Below is a small trained network, with its code and all its weights. Each question gives an input and a class and asks what happens when units are switched off, that is, made to give their printed mean instead of their output.

import numpy as np


def w(rows, s, z=0):
    codes = np.array(rows[::2]) - 128.0
    scale = np.full(codes.shape[1], s)
    scale[-1] = z or s
    return codes * scale


def f(y):
    return np.maximum(y, 0)


def log_softmax(a):
    a = a - a.max(-1, keepdims=True)
    return a - np.log(np.exp(a).sum(-1, keepdims=True))


def net(x, mask):
    res = np.array(x, float).reshape(1, 5) / 4 @ E
    y = f(res @ A[0][:, :-1].T + A[0][:, -1])
    res = res + np.where(mask, y, B[0][:, -1]) @ B[0][:, :-1]
    return log_softmax(res[-1] @ U[:, :-1].T + U[:, -1])


A, B = {}, {}
E = w([
[109,139,153,114,97,113,116,107,111,136,167,105],'x0',
[195,102,72,223,77,72,133,67,200,200,239,214],'x1',
[37,199,237,199,110,185,176,186,139,202,140,214],'x2',
[49,54,126,216,72,102,35,16,1,114,15,197],'x3',
[139,145,116,127,118,127,119,140,130,126,110,134],'x4',
],0.008)
A[0] = w([
[224,27,105,152,117,46,57,138,112,89,143,121,140],'neuron 1',
[63,163,165,69,183,175,123,156,78,67,57,62,17],'neuron 2',
[186,209,164,24,189,190,192,180,219,159,156,47,109],'neuron 3',
[80,111,130,157,114,107,95,111,65,142,48,170,102],'neuron 4',
[91,191,210,190,138,168,179,168,126,184,126,146,5],'neuron 5',
[73,148,216,180,89,207,158,204,121,145,111,206,24],'neuron 6',
[196,90,92,63,174,83,104,56,107,110,107,5,43],'neuron 7',
[157,100,70,185,69,61,99,124,179,202,170,179,142],'neuron 8',
[36,182,135,31,191,140,99,182,43,67,55,67,27],'neuron 9',
[91,159,215,179,97,185,116,166,107,136,95,171,88],'neuron 10',
[83,50,133,186,101,116,49,70,2,105,18,173,98],'neuron 11',
[164,90,100,79,152,84,151,113,93,60,77,34,46],'neuron 12',
],0.0075,0.0023)
B[0] = w([
[77,128,53,74,57,206,87,87,167,137,146,176,191],'neuron 1',
[76,189,90,201,216,86,198,78,196,217,187,236,206],'neuron 2',
[238,119,192,121,150,91,167,198,59,64,250,21,250],'neuron 3',
[173,179,168,144,128,107,169,217,96,56,161,123,195],'neuron 4',
[121,66,115,77,53,239,30,125,195,87,71,173,190],'neuron 5',
[136,77,132,29,59,241,62,88,230,104,99,171,202],'neuron 6',
[140,70,60,35,68,219,69,151,108,98,99,167,202],'neuron 7',
[41,174,57,178,199,24,253,69,151,163,173,195,208],'neuron 8',
[52,238,37,151,166,12,246,2,192,237,132,193,220],'neuron 9',
[163,115,76,93,77,223,50,61,126,91,110,90,190],'neuron 10',
[194,75,253,105,181,32,188,246,29,47,164,47,249],'neuron 11',
[121,17,108,69,32,171,38,77,177,111,62,165,189],'neuron 12',
],0.0063,0.015)
U = w([
[216,170,254,112,195,97,160,227,42,41,201,57,99],'0',
[58,217,86,237,190,56,194,3,188,224,152,214,214],'1',
[133,93,107,64,42,249,22,51,160,69,45,124,3],'2',
],0.0061,0.0027)

Each question gives the input, the list of numbers given to net, and the class t.
The units are the neurons (one row each of A and B). Each row of codes is followed by its name. A weight is (code - 128) times the scale printed after its matrix; where a second scale follows, it is the last column's (A, B and U).
mask holds one flag per neuron, in row order. A switched-off neuron (its flag False) gives its mean, the last column of its row in B, instead of its output. The means were averaged over made-up inputs and are rounded, as every weight is.
A unit's drop is (log p(t) with every unit on - log p(t) with that unit switched off) / (log p(t) with every unit on - log p(t) with every unit switched off).
The circuit of an input: a set's keep is (log p(t) with only the set's units on - log p(t) with every unit switched off) / (log p(t) with every unit on - log p(t) with every unit switched off). Starting from all 12 units, units are removed one at a time, each time the one whose removal leaves the highest keep (on an exact tie, the one counted first), for as long as the keep stays at least 0.8.
units of the circuit, in order: the units of the circuit, biggest drop first
unit that matters most: the unit with the biggest drop
top k neurons: the k neurons with the biggest drops, biggest first
drop when u is switched off: that unit's drop, to one decimal
input [0,-8,-7,-5,4], class 1: units of the circuit, in order -> (neuron 9)
input [-3,-7,6,3,2], class 1: top 2 neurons -> (neuron 9; neuron 2)
input [0,-7,-8,8,-7], class 0: top 2 neurons -> (neuron 11; neuron 4)
input [7,2,-5,-4,-8], class 2: top 2 neurons -> (neuron 11; neuron 7)
input [0,-5,2,5,6], class 0: top 4 neurons -> (neuron 11; neuron 4; neuron 8; neuron 1)
input [4,-7,6,5,-1], class 1: top 3 neurons -> (neuron 9; neuron 2; neuron 3)
input [-2,8,7,8,-2], class 0: top 3 neurons -> (neuron 11; neuron 9; neuron 4)
input [-7,-5,6,-3,-7], class 2: top 3 neurons -> (neuron 5; neuron 6; neuron 8)
input [-2,-3,-4,-2,4], class 2: top 4 neurons -> (neuron 8; neuron 12; neuron 7; neuron 11)
input [-1,-8,8,8,-6], class 0: top 4 neurons -> (neuron 11; neuron 4; neuron 8; neuron 12)
input [4,-3,8,8,-6], class 0: top 3 neurons -> (neuron 11; neuron 4; neuron 12)
input [6,-7,-6,-5,0], class 1: top 3 neurons -> (neuron 9; neuron 2; neuron 11)
input [0,7,-7,8,1], class 0: top 2 neurons -> (neuron 11; neuron 9)
input [8,0,-8,-6,-8], class 2: units of the circuit, in order -> (neuron 7)
input [1,-4,-5,0,-1], class 2: top 3 neurons -> (neuron 7; neuron 12; neuron 8)
input [-3,-5,-5,3,-3], class 1: top 4 neurons -> (neuron 9; neuron 2; neuron 6; neuron 5)
input [-3,-7,4,5,-5], class 1: top 3 neurons -> (neuron 9; neuron 2; neuron 3)
input [-4,-4,4,-3,-1], class 1: drop when neuron 12 is switched off -> 0.3
input [3,-2,3,8,2], class 0: drop when neuron 11 is switched off -> 0.5
input [5,-7,-5,1,-2], class 1: drop when neuron 2 is switched off -> 0.2
input [8,-4,0,1,7], class 1: drop when neuron 7 is switched off -> 0.0
input [-8,-2,-4,-1,3], class 2: unit that matters most -> neuron 8
